Below are the code and all the weights of a small trained network. Each question names an input and a class and asks about switching units off, where a switched-off unit gives its printed mean instead of its output.

import numpy as np


def w(rows, s, z=0):
    codes = np.array(rows[::2]) - 128.0
    scale = np.full(codes.shape[1], s)
    scale[-1] = z or s
    return codes * scale


def norm(h):
    return h / np.sqrt((h * h).mean(-1, keepdims=True) + 1e-5)


def f(y):
    return np.maximum(y, 0)


def log_softmax(a):
    a = a - a.max(-1, keepdims=True)
    return a - np.log(np.exp(a).sum(-1, keepdims=True))


def net(x, mask):
    res = np.array(x, float).reshape(1, 2) / 4 @ E
    u = 0
    for l in range(3):
        y = f(norm(res) @ A[l][:, :-1].T + A[l][:, -1])
        res = res + np.where(mask[u : u + 3], y, B[l][:, -1]) @ B[l][:, :-1]
        u += 3
    return log_softmax(norm(res)[-1] @ U[:, :-1].T + U[:, -1])


A, B = {}, {}
E = w([
[29,231,86,146,127,24,166,188,78,122],'x0',
[229,88,1,116,125,23,211,109,184,142],'x1',
],0.0097)
A[0] = w([
[136,157,96,195,210,40,172,128,108,170,127],'L0N1',
[26,144,144,254,117,61,89,96,82,164,105],'L0N2',
[112,9,140,103,77,114,63,105,160,114,254],'L0N3',
],0.0045,0.0055)
B[0] = w([
[33,179,68,85,108,191,128,116,171,117,209],'L0N1',
[100,186,98,85,132,125,180,41,248,81,201],'L0N2',
[13,255,91,151,65,110,173,147,179,93,255],'L0N3',
],0.0076,0.0059)
A[1] = w([
[191,59,147,122,91,211,118,69,183,98,1],'L1N1',
[181,1,54,130,180,27,171,135,118,197,137],'L1N2',
[168,23,158,144,159,157,115,100,139,146,59],'L1N3',
],0.0095,0.0026)
B[1] = w([
[39,235,81,66,152,29,231,98,102,73,254],'L1N1',
[105,152,208,162,93,184,4,78,107,104,233],'L1N2',
[143,199,67,90,190,109,171,143,149,162,151],'L1N3',
],0.012,0.0055)
A[2] = w([
[185,125,93,143,44,116,70,23,125,120,110],'L2N1',
[133,135,254,102,208,128,112,110,80,103,5],'L2N2',
[70,135,121,127,86,191,187,90,253,144,127],'L2N3',
],0.0098,0.0022)
B[2] = w([
[72,72,215,224,155,226,126,158,2,175,172],'L2N1',
[130,39,101,228,144,187,104,66,76,147,146],'L2N2',
[212,68,139,117,127,116,121,158,118,163,247],'L2N3',
],0.011,0.015)
U = w([
[90,95,190,208,132,170,101,99,80,138,203],'0',
[70,248,82,54,121,70,182,128,173,95,199],'1',
[235,23,137,93,120,121,152,178,168,208,82],'2',
[158,89,110,159,195,77,100,108,188,80,2],'3',
],0.014,0.0039)

Each question gives the input, the list of numbers given to net, and the class t.
The units are the neurons (one row each of A and B). Each row of codes is followed by its name. A weight is (code - 128) times the scale printed after its matrix; where a second scale follows, it is the last column's (A, B and U).
mask holds one flag per neuron, layer by layer. A switched-off neuron (its flag False) gives its mean, the last column of its row in B, instead of its output. The means were averaged over made-up inputs and are rounded, as every weight is.
A unit's drop is (log p(t) with every unit on - log p(t) with that unit switched off) / (log p(t) with every unit on - log p(t) with every unit switched off).
The circuit of an input: a set's keep is (log p(t) with only the set's units on - log p(t) with every unit switched off) / (log p(t) with every unit on - log p(t) with every unit switched off). Starting from all 9 units, units are removed one at a time, each time the one whose removal leaves the highest keep (on an exact tie, the one counted first), for as long as the keep stays at least 0.8.
circuit, biggest first: the units of the circuit, biggest drop first
k most important neurons: the k neurons with the biggest drops, biggest first
k most important neurons of layer l: the k neurons of layer l with the biggest drops, biggest first
drop when u is switched off: that unit's drop, to one decimal
input [3,2], class 2: 2 most important neurons of layer 0 => (L0N1, L0N3)
input [1,3], class 2: 2 most important neurons => (L0N1, L1N1)
input [3,4], class 0: most important neuron => (L0N3)
input [4,5], class 0: 2 most important neurons => (L0N3, L1N2)
input [-6,8], class 0: 2 most important neurons => (L1N2, L2N1)
input [-1,-3], class 2: circuit, biggest first => (L1N1, L1N2, L2N3)
input [-6,-5], class 1: 2 most important neurons => (L1N1, L2N1)
input [7,7], class 0: 4 most important neurons => (L1N2, L0N3, L1N1, L2N1)
input [-8,8], class 0: 2 most important neurons => (L1N2, L2N1)
input [2,-3], class 2: 3 most important neurons => (L1N1, L0N2, L1N2)
input [-8,7], class 1: 2 most important neurons => (L1N1, L1N3)
input [-3,-2], class 2: 2 most important neurons => (L0N3, L1N2)
input [0,3], class 2: 3 most important neurons => (L0N1, L1N1, L1N2)
input [-5,8], class 0: circuit, biggest first => (L1N2)
input [2,1], class 2: 2 most important neurons => (L1N1, L2N3)
input [1,1], class 2: drop when L1N1 is switched off => 0.6
input [-5,-3], class 1: drop when L1N1 is switched off => 1.1
input [-7,3], class 1: drop when L1N1 is switched off => 1.0
input [-6,3], class 1: drop when L0N2 is switched off => 0.0
input [1,2], class 2: most important neuron => (L0N1)
